cols: B D M T E H Z J
-7.147 -0.511 -1.941 3.526 1.847 0.450 -2.596 1.757 = K_321
1.952 -0.180 -0.302 -0.618 -3.284 6.444 5.453 -2.759 = K_211
9.179 0.327 3.089 -1.590 -4.595 3.491 2.208 -3.960 = K_676
1.952 -0.180 -0.302 -0.618 1.847 6.444 5.453 -2.759 = K_966
down: -7.147 1.952 -> B
down: -2.596 5.453 2.208 -> Z
down: -0.180 0.327 -> D

cols: Y V A R N U X P S F
-0.661 1.237 -0.880 -3.630 0.924 4.545 0.111 -0.384 1.593 2.390 = K_404
4.600 1.428 3.902 1.698 -0.135 0.306 0.238 8.179 4.287 0.604 = K_481
1.650 -4.193 0.962 -0.255 -2.210 -0.463 4.595 1.754 4.835 -7.337 = K_420
2.968 0.880 -8.117 -0.328 1.083 -0.697 -1.011 -0.321 1.561 9.811 = K_937
1.650 -4.193 0.962 -0.255 -2.210 2.053 4.595 1.754 4.835 -7.337 = K_666
0.793 -0.258 2.121 -0.198 -1.847 2.193 -6.973 6.834 -0.877 -1.852 = K_643
0.354 -0.417 -1.897 3.768 0.415 -3.419 -2.688 0.380 5.243 -0.483 = K_81
-0.225 1.354 -2.631 -3.402 -4.506 1.308 -0.532 2.511 -1.017 5.348 = K_394
1.650 -4.193 -0.766 -0.255 -2.210 -0.463 4.595 1.754 4.835 -7.337 = K_136
0.793 -0.258 2.121 -0.198 -1.847 2.193 -6.973 6.834 -1.008 -1.852 = K_684
size: 0.793 -0.258 2.121 -0.198 -1.847 -> 5
size: 1.650 -4.193 0.962 -0.255 -2.210 -0.463 4.595 -> 7

cols: G W Q L K
-2.042 -1.242 -8.419 -1.536 2.071 -> K_955
0.468 8.708 4.840 1.771 2.882 -> K_31
0.468 1.019 4.840 1.771 2.882 -> K_909
size: 0.468 1.019 4.840 1.771 -> 4
down: -1.242 8.708 -> W
down: 8.708 1.019 -> W

cols: Femi dorez Bef Lav Tif git panal
-1.928 -6.634 -8.678 -4.329 5.311 1.843 5.544 : K_603
0.688 -0.433 -2.174 -0.907 -0.090 0.055 0.386 : K_703
-1.397 -4.489 -5.423 -3.115 4.015 1.140 3.712 : K_650
down: -0.090 4.015 -> Tif
size: -1.928 -6.634 -8.678 -4.329 -> 4
size: -1.928 -6.634 -8.678 -4.329 5.311 -> 5
down: -4.329 -0.907 -> Lav

cols: dup gazig tigav sevon Fab seke
-0.887 1.884 7.527 -4.171 -4.162 -2.539 : K_501
-3.701 -1.083 1.321 -2.068 -0.821 3.710 : K_948
-3.701 -1.083 1.321 -2.068 -0.821 -3.963 : K_281
size: -3.701 -1.083 1.321 -2.068 -> 4
down: 7.527 1.321 -> tigav

cols: raguz zom zep Vukeb Bilil Tima
-4.627 2.025 -2.267 -4.098 -0.361 -1.286  K_578
3.162 -4.676 -4.531 -3.557 -8.491 0.790  K_801
6.820 -4.464 -4.095 4.790 -2.639 -1.789  K_790
4.650 4.419 2.112 4.288 -2.150 2.894  K_85
-2.838 -8.460 -8.259 -5.701 -4.176 0.964  K_993
-0.682 -4.423 -2.343 8.457 -8.539 -1.734  K_926
-2.099 -4.506 0.592 3.968 7.408 -0.956  K_915
-7.756 -4.506 0.592 3.968 7.408 -0.956  K_554
-4.331 2.645 -1.462 -8.019 6.373 2.491  K_102
-0.864 -0.687 -4.172 6.334 0.404 -2.064  K_972
size: -4.627 2.025 -2.267 -4.098 -0.361 -> 5
down: -8.259 -2.343 -> zep
size: -4.627 2.025 -2.267 -4.098 -> 4
size: 6.820 -4.464 -4.095 -> 3

cols: tov Lizab zek vuzi
0.053 -0.501 0.200 -0.560 : K_8
0.053 -0.501 0.079 -0.263 : K_307
1.463 9.910 0.787 -8.144 : K_482
-0.252 0.398 -0.271 -0.553 : K_931
down: -0.501 -0.501 -> Lizab
down: 0.053 1.463 -> tov
size: 1.463 9.910 0.787 -> 3
size: 0.053 -0.501 0.200 -> 3
down: 0.079 0.787 -0.271 -> zek
down: 9.910 0.398 -> Lizab

